Small tables with named rows and columns. After each table, cells are looked up by row and column.

Zavepes:
	Ker	Dor	Finu	Mumugar	Suriban	Kiv
Vep	-0.2	-0.5	1.9	-3.2	-1.3	4.3
Refasub	0.0	8.0	-1.2	2.7	1.7	7.9
Dogiz	-3.1	-4.7	-1.7	-4.9	-1.1	-3.3
Fef	0.9	-2.8	-2.3	-1.3	0.4	-2.8
Remede	-2.9	1.4	0.5	0.7	0.5	-1.3
Sinis	3.2	4.7	-0.4	1.7	0.8	2.8
Fopu	1.8	5.0	-3.1	-7.2	2.1	-0.1
Roba	-0.9	1.4	0.0	0.3	-0.5	0.0
Butapa	1.0	0.7	1.3	4.7	2.9	-2.6
Pavu	1.9	3.9	2.4	-0.4	1.9	1.5
Tosuvam	2.2	-1.8	-3.7	-3.8	0.5	-3.7

What is the Ker of Dogiz in Zavepes? -3.1
What is the Suriban of Butapa in Zavepes? 2.9
What is the Dor of Tosuvam in Zavepes? -1.8
What is the Finu of Sinis in Zavepes? -0.4
What is the Ker of Sinis in Zavepes? 3.2
What is the Ker of Roba in Zavepes? -0.9
What is the Kiv of Fef in Zavepes? -2.8
What is the Dor of Roba in Zavepes? 1.4
What is the Finu of Dogiz in Zavepes? -1.7
What is the Finu of Tosuvam in Zavepes? -3.7
What is the Dor of Butapa in Zavepes? 0.7
What is the Kiv of Butapa in Zavepes? -2.6
What is the Dor of Remede in Zavepes? 1.4
What is the Finu of Butapa in Zavepes? 1.3
What is the Suriban of Refasub in Zavepes? 1.7
Which row has the largest Suriban? Butapa

Nosiko:
          Sele  Labip    Rok  Tofam    Mem  Mumide  Komave  Kideg
Bov      52595  44999  39948  39040  44826   64094   58142  46367
Nupaz    49411  39465  25113  45994  42377   49106   45092  40724
Mikalap  43087  38677  11860  46799  52318   46864   33859  50966
Vud      37336  56039  34231  50360  44397   34804   39506  42959
Vipana   39443  44056  92517  55184  52840   52398   46904  48903
Lisuk    38563  57467  59603  42480  42736   47213   55400  47188
Pud      44526  45043  54742  44439  51467   59092   52382  45316
Fena     51026  39953  58969  40796  50205   43755   46595  49104
Fug      50603  36249  60131  44434  50931   48623   44189  41470
Fosideg  48519  73931  67779  48407  51456   44574   45667  40127

What is the Labip of Vud in Nosiko?
56039
What is the Mumide of Pud in Nosiko?
59092
What is the Labip of Fug in Nosiko?
36249
What is the Mem of Mikalap in Nosiko?
52318
What is the Mem of Fena in Nosiko?
50205
What is the Kideg of Fosideg in Nosiko?
40127
What is the Sele of Pud in Nosiko?
44526
What is the Mumide of Vipana in Nosiko?
52398
What is the Komave of Fug in Nosiko?
44189
What is the Mem of Nupaz in Nosiko?
42377
What is the Sele of Fena in Nosiko?
51026
What is the Mem of Lisuk in Nosiko?
42736
What is the Rok of Vud in Nosiko?
34231
What is the Sele of Mikalap in Nosiko?
43087
What is the Rok of Bov in Nosiko?
39948
What is the Labip of Bov in Nosiko?
44999

Table Pediru
         Soge  Fadosa  Netusef  Guzud  Gufim  Zed  Fus  Rodeto  Zagi
Bif       365     350      690    452    470  345  665     634   545
Tuf       642     775      351    450    361  618  431     464   394
Kad       437     423      551    447    582  196  457     420   492
Suparoz   442     459      686    424    492  202  626     577   515
Rasulo    330     186      555    526    505  699  678     719   401
Mev       554     594      362    467    497  479  375     393   401
Rurute    580     714      317    449    453  428  265     269   490
Bakul     448     340      622    475    519  480  724     734   334
Kam       374     195      627    488    634  355  664     659   348
Maket     574     661      401    430    541  214  302     275   462
Pivef     370     306      512    504    490  601  567     590   462
Sarivif   517     546      375    458    581  285  291     279   451

What is the Guzud of Sarivif in Pediru? 458
What is the Netusef of Tuf in Pediru? 351
What is the Soge of Tuf in Pediru? 642
What is the Zagi of Sarivif in Pediru? 451
What is the Soge of Kam in Pediru? 374
What is the Zagi of Suparoz in Pediru? 515
What is the Gufim of Pivef in Pediru? 490
What is the Zagi of Pivef in Pediru? 462
What is the Fadosa of Bakul in Pediru? 340
What is the Zed of Kad in Pediru? 196
What is the Netusef of Rurute in Pediru? 317
What is the Zagi of Bakul in Pediru? 334
What is the Rodeto of Maket in Pediru? 275
What is the Guzud of Tuf in Pediru? 450
What is the Fadosa of Tuf in Pediru? 775
What is the Gufim of Rasulo in Pediru? 505
What is the Guzud of Kam in Pediru? 488
What is the Gufim of Bakul in Pediru? 519
What is the Fus of Rasulo in Pediru? 678
What is the Soge of Rurute in Pediru? 580
Which row has the largest Fadosa? Tuf

Guz.csv
,Nafu,Rif,Mis,Risel,Rus
Tel,162,160,149,164,176
Gal,114,51,165,200,79
Rimilag,207,140,133,144,165
Ruk,123,183,162,149,165
Daso,107,191,108,182,108
Gim,158,121,180,202,99
Kiz,161,162,162,146,174
Zas,127,159,145,160,239
Vuz,239,112,164,28,186
Sigifom,184,82,209,147,143
Besene,203,64,227,139,184
Minam,148,128,139,213,103
Lebeva,196,175,171,125,146

Nafu of Sigifom is 184
Rus of Kiz is 174
Risel of Minam is 213
Rif of Kiz is 162
Nafu of Ruk is 123
Nafu of Vuz is 239
Rus of Minam is 103
Rif of Rimilag is 140
Rif of Sigifom is 82
Rus of Gal is 79
Nafu of Kiz is 161
Nafu of Daso is 107
Nafu of Gal is 114
Mis of Minam is 139
Risel of Sigifom is 147
Mis of Vuz is 164
Risel of Zas is 160
Mis of Sigifom is 209
Rus of Daso is 108
Mis of Rimilag is 133

Table Vatag
|  | Vig | Bof |
|---|---|---|
| Biga | 24016 | -3889 |
| Ruf | -50874 | 21217 |
| Mizoran | 97506 | 51851 |
| Ros | 96505 | 20831 |
| Dodi | -4102 | 18376 |
| Nuzesa | 57860 | 53198 |
| Duze | -5994 | -11900 |
| Pav | 76128 | 64089 |
| Bedaso | 24063 | 17217 |
| Gove | 59732 | 55330 |

Bedaso, Bof: 17217
Mizoran, Bof: 51851
Dodi, Vig: -4102
Gove, Vig: 59732
Gove, Bof: 55330
Ruf, Vig: -50874
Duze, Vig: -5994
Bedaso, Vig: 24063
Duze, Bof: -11900
Ruf, Bof: 21217
Pav, Vig: 76128

Ninura:
columns: Lub, Nobim, Tet, Vava, Gerili, Lerezo, Zosotil, Nub, Kubo
Sede: [70938, 78454, 42351, 53507, 68055, 65364, 79022, 40249, 40666]
Sepen: [37910, 54855, 37882, 62093, 68448, 66175, 66371, 80294, 38742]
Tife: [46248, 19364, 54135, 56695, 59522, 54420, 34497, 81738, 70630]
Duno: [75945, 53115, 41351, 39065, 80044, 61907, 83164, 46759, 40173]
Loniri: [63267, 34430, 47391, 49731, 67840, 58252, 52522, 62822, 60708]
Negupa: [68618, 48964, 76279, 54296, 43821, 46796, 38850, 43779, 79475]
Feba: [86001, 41200, 54658, 39862, 68016, 54453, 59088, 38005, 65125]
Marobem: [58606, 35479, 70532, 46340, 56334, 47532, 52195, 60561, 65487]
Tup: [46148, 90713, 56627, 73881, 44907, 62156, 59241, 52742, 50068]
Nofel: [53960, 68554, 45417, 57388, 65233, 63508, 72900, 58534, 40723]

Tup, Gerili: 44907
Feba, Lerezo: 54453
Feba, Kubo: 65125
Negupa, Kubo: 79475
Nofel, Gerili: 65233
Negupa, Nub: 43779
Sede, Vava: 53507
Marobem, Lub: 58606
Loniri, Nub: 62822
Nofel, Lub: 53960
Tup, Tet: 56627
Loniri, Tet: 47391

